Here is a tiny trained network, its code and every weight. The questions are about switching its units off for an input and a class, where a switched-off unit gives its printed mean instead of its output.

import numpy as np


def w(rows, s, z=0):
    codes = np.array(rows[::2]) - 128.0
    scale = np.full(codes.shape[1], s)
    scale[-1] = z or s
    return codes * scale


def f(y):
    return y / 2 * (1 + np.tanh(0.7978845608 * (y + 0.044715 * y**3)))


def log_softmax(a):
    a = a - a.max(-1, keepdims=True)
    return a - np.log(np.exp(a).sum(-1, keepdims=True))


def net(x, mask):
    res = np.array(x, float).reshape(1, 5) / 4 @ E
    y = f(res @ A[0][:, :-1].T + A[0][:, -1])
    res = res + np.where(mask, y, B[0][:, -1]) @ B[0][:, :-1]
    return log_softmax(res[-1] @ U[:, :-1].T + U[:, -1])


A, B = {}, {}
E = w([
[173,79,85,1,86],'x0',
[129,128,128,126,128],'x1',
[182,102,62,160,219],'x2',
[93,21,140,175,97],'x3',
[122,130,123,131,126],'x4',
],0.008)
A[0] = w([
[131,143,94,126,194,134],'n1',
[145,113,120,112,119,3],'n2',
[153,112,91,65,88,149],'n3',
[151,254,122,78,144,71],'n4',
[174,108,114,60,104,71],'n5',
[94,14,146,142,124,85],'n6',
[124,176,162,192,134,80],'n7',
[138,104,91,76,112,94],'n8',
[168,119,107,142,155,48],'n9',
[156,106,61,87,84,80],'n10',
[155,78,128,66,119,193],'n11',
[157,104,59,155,165,88],'n12',
[70,85,179,158,83,230],'n13',
[151,83,70,154,172,209],'n14',
[172,116,93,140,128,163],'n15',
[93,169,178,106,61,75],'n16',
[90,34,163,167,96,130],'n17',
[144,110,113,130,191,71],'n18',
[149,119,90,137,188,54],'n19',
[178,75,100,148,194,163],'n20',
[90,151,172,101,60,185],'n21',
[174,105,109,71,90,87],'n22',
[94,172,146,182,137,89],'n23',
],0.0098,0.0052)
B[0] = w([
[148,126,132,116,131,166],'n1',
[88,9,171,151,129,108],'n2',
[131,150,150,153,156,214],'n3',
[105,72,89,96,198,205],'n4',
[123,119,143,172,141,182],'n5',
[98,109,97,94,174,196],'n6',
[140,102,146,162,156,172],'n7',
[133,117,134,166,138,169],'n8',
[125,44,155,121,98,125],'n9',
[123,122,142,163,142,178],'n10',
[134,160,121,171,147,227],'n11',
[148,114,163,96,106,166],'n12',
[166,152,117,118,148,254],'n13',
[149,165,137,102,114,221],'n14',
[140,144,138,130,131,162],'n15',
[152,90,171,89,122,184],'n16',
[131,127,123,109,170,217],'n17',
[140,81,174,120,101,139],'n18',
[140,91,154,120,127,145],'n19',
[145,145,141,102,119,209],'n20',
[159,136,137,102,125,231],'n21',
[135,122,146,169,137,185],'n22',
[141,105,145,166,144,171],'n23',
],0.014,0.0061)
U = w([
[149,169,110,109,146,255],'0',
[103,82,56,65,215,73],'1',
[139,112,171,220,150,65],'2',
[184,96,212,44,62,58],'3',
[145,171,79,110,124,233],'4',
[94,118,31,134,49,122],'5',
[5,72,95,139,44,48],'6',
],0.011,0.0064)

Each question gives the input, the list of numbers given to net, and the class t.
The units are the neurons (one row each of A and B). Each row of codes is followed by its name. A weight is (code - 128) times the scale printed after its matrix; where a second scale follows, it is the last column's (A, B and U).
mask holds one flag per neuron, in row order. A switched-off neuron (its flag False) gives its mean, the last column of its row in B, instead of its output. The means were averaged over made-up inputs and are rounded, as every weight is.
A unit's drop is (log p(t) with every unit on - log p(t) with that unit switched off) / (log p(t) with every unit on - log p(t) with every unit switched off).
The circuit of an input: a set's keep is (log p(t) with only the set's units on - log p(t) with every unit switched off) / (log p(t) with every unit on - log p(t) with every unit switched off). Starting from the 12 units with the biggest drops (on a tie, the unit counted first), units are removed one at a time, each time the one whose removal leaves the highest keep (on an exact tie, the one counted first), for as long as the keep stays at least 0.8.
units of the circuit, in order: the units of the circuit, biggest drop first
top k neurons: the k neurons with the biggest drops, biggest first
drop of u: that unit's drop, to one decimal
input [1,6,-2,8,7], class 1: units of the circuit, in order -> [n6]
input [-6,2,-8,1,-3], class 3: top 3 neurons -> [n16 n21 n11]
input [3,-8,8,-6,-1], class 3: top 2 neurons -> [n12 n18]
input [-5,3,-6,-2,3], class 3: units of the circuit, in order -> [n16 n11]
input [-4,0,2,8,6], class 1: top 2 neurons -> [n6 n17]
input [-4,5,-6,-4,3], class 3: top 3 neurons -> [n16 n11 n21]
input [3,6,-6,-6,2], class 1: top 2 neurons -> [n4 n14]
input [4,6,-7,7,4], class 1: top 3 neurons -> [n6 n17 n14]
input [4,-2,-5,7,5], class 1: drop of n17 -> 0.3
input [8,5,-8,8,6], class 1: drop of n9 -> 0.0
input [-6,4,8,8,4], class 1: drop of n6 -> 1.2
input [0,6,-3,-8,-6], class 1: drop of n4 -> 0.9
